Below are the code and all the weights of a small trained network. Each question names an input and a class and asks about switching units off, where a switched-off unit gives its printed mean instead of its output.

import numpy as np


def w(rows, s, z=0):
    codes = np.array(rows[::2]) - 128.0
    scale = np.full(codes.shape[1], s)
    scale[-1] = z or s
    return codes * scale


def norm(h):
    return h / np.sqrt((h * h).mean(-1, keepdims=True) + 1e-5)


def f(y):
    return y / 2 * (1 + np.tanh(0.7978845608 * (y + 0.044715 * y**3)))


def log_softmax(a):
    a = a - a.max(-1, keepdims=True)
    return a - np.log(np.exp(a).sum(-1, keepdims=True))


def net(x, mask):
    res = np.array(x, float).reshape(1, 4) / 4 @ E
    u = 0
    for l in range(2):
        y = f(norm(res) @ A[l][:, :-1].T + A[l][:, -1])
        res = res + np.where(mask[u : u + 7], y, B[l][:, -1]) @ B[l][:, :-1]
        u += 7
    return log_softmax(norm(res)[-1] @ U[:, :-1].T + U[:, -1])


A, B = {}, {}
E = w([
[132,87,101,230,104,92,176],'x0',
[141,41,26,105,119,165,164],'x1',
[3,42,155,161,93,190,179],'x2',
[100,95,180,60,122,197,128],'x3',
],0.0046)
A[0] = w([
[158,129,136,14,143,160,121,21],'L0N0',
[54,85,123,93,113,153,139,2],'L0N1',
[80,98,187,132,130,148,135,103],'L0N2',
[122,143,123,4,124,150,108,26],'L0N3',
[112,142,129,109,124,124,142,95],'L0N4',
[112,127,221,137,136,131,130,46],'L0N5',
[133,204,151,60,137,106,120,41],'L0N6',
],0.012,0.0027)
B[0] = w([
[174,86,150,25,51,164,131,248],'L0N0',
[157,106,206,207,200,116,103,240],'L0N1',
[108,182,96,155,107,168,180,234],'L0N2',
[126,79,144,9,111,109,148,254],'L0N3',
[75,127,176,108,153,73,132,126],'L0N4',
[78,175,59,96,52,144,130,207],'L0N5',
[126,123,194,166,156,148,58,241],'L0N6',
],0.013,0.0053)
A[1] = w([
[103,63,126,43,116,70,119,112],'L1N0',
[189,111,53,135,149,67,158,130],'L1N1',
[111,138,120,186,154,125,111,105],'L1N2',
[96,85,171,151,196,163,161,21],'L1N3',
[98,134,132,136,161,111,7,5],'L1N4',
[98,63,103,116,123,104,160,94],'L1N5',
[173,168,154,75,171,97,130,182],'L1N6',
],0.015,0.0024)
B[1] = w([
[144,83,150,3,77,92,106,254],'L1N0',
[121,120,66,94,187,78,200,218],'L1N1',
[135,92,142,37,154,154,116,216],'L1N2',
[125,70,176,195,193,165,111,213],'L1N3',
[197,178,95,245,105,67,100,195],'L1N4',
[158,207,166,147,113,129,78,166],'L1N5',
[120,127,135,130,59,149,76,209],'L1N6',
],0.013,0.0063)
U = w([
[200,191,130,240,99,59,25,3],'0',
[1,204,104,162,52,182,174,39],'1',
[141,113,31,110,232,36,217,31],'2',
[144,74,191,9,58,125,77,247],'3',
[95,48,199,215,229,187,140,189],'4',
],0.0097,0.0016)

Each question gives the input, the list of numbers given to net, and the class t.
The units are the neurons (one row each of A and B). Each row of codes is followed by its name. A weight is (code - 128) times the scale printed after its matrix; where a second scale follows, it is the last column's (A, B and U).
mask holds one flag per neuron, layer by layer. A switched-off neuron (its flag False) gives its mean, the last column of its row in B, instead of its output. The means were averaged over made-up inputs and are rounded, as every weight is.
A unit's drop is (log p(t) with every unit on - log p(t) with that unit switched off) / (log p(t) with every unit on - log p(t) with every unit switched off).
The circuit of an input: a set's keep is (log p(t) with only the set's units on - log p(t) with every unit switched off) / (log p(t) with every unit on - log p(t) with every unit switched off). Starting from the 12 units with the biggest drops (on a tie, the unit counted first), units are removed one at a time, each time the one whose removal leaves the highest keep (on an exact tie, the one counted first), for as long as the keep stays at least 0.8.
circuit, biggest first: the units of the circuit, biggest drop first
most important unit: the unit with the biggest drop
top k neurons: the k neurons with the biggest drops, biggest first
top k neurons in layer l: the k neurons of layer l with the biggest drops, biggest first
drop when u is switched off: that unit's drop, to one decimal
input [1,6,-2,-2], class 2: top 2 neurons in layer 0	[L0N3, L0N0]
input [5,7,3,-5], class 2: top 2 neurons	[L1N1, L0N6]
input [5,-6,5,-8], class 1: top 2 neurons	[L0N1, L1N0]
input [-6,-7,6,-3], class 1: most important unit	L0N5
input [0,-7,-6,3], class 0: top 2 neurons	[L0N6, L1N4]
input [-8,-4,-3,-5], class 0: circuit, biggest first	[L0N6, L1N4]
input [8,-3,5,6], class 4: top 2 neurons	[L0N1, L0N0]
input [5,-8,0,-4], class 0: top 3 neurons	[L0N2, L0N3, L1N0]
input [-5,-4,3,-6], class 0: top 2 neurons	[L1N4, L0N6]
input [-1,-2,3,4], class 1: top 2 neurons	[L0N5, L0N2]
input [4,1,4,-7], class 2: top 2 neurons	[L0N6, L0N1]
input [4,-8,1,-4], class 1: top 3 neurons in layer 1	[L1N0, L1N4, L1N1]
input [7,-1,1,1], class 1: top 2 neurons	[L0N1, L0N6]
input [1,6,0,-3], class 2: most important unit	L0N3
input [0,1,3,7], class 4: top 2 neurons	[L0N1, L0N2]
input [7,0,-1,4], class 2: top 2 neurons in layer 0	[L0N6, L0N0]
input [1,-5,1,8], class 1: top 2 neurons in layer 0	[L0N2, L0N5]
input [-3,-6,7,7], class 1: top 2 neurons	[L0N5, L0N2]
input [5,-3,-5,-8], class 2: top 2 neurons	[L1N1, L0N6]
input [8,6,3,-6], class 2: most important unit	L1N1
input [5,-4,-1,-1], class 2: drop when L0N1 is switched off	0.0
input [-1,2,1,-4], class 2: drop when L0N0 is switched off	0.6
input [2,-2,3,-6], class 2: drop when L0N0 is switched off	0.6
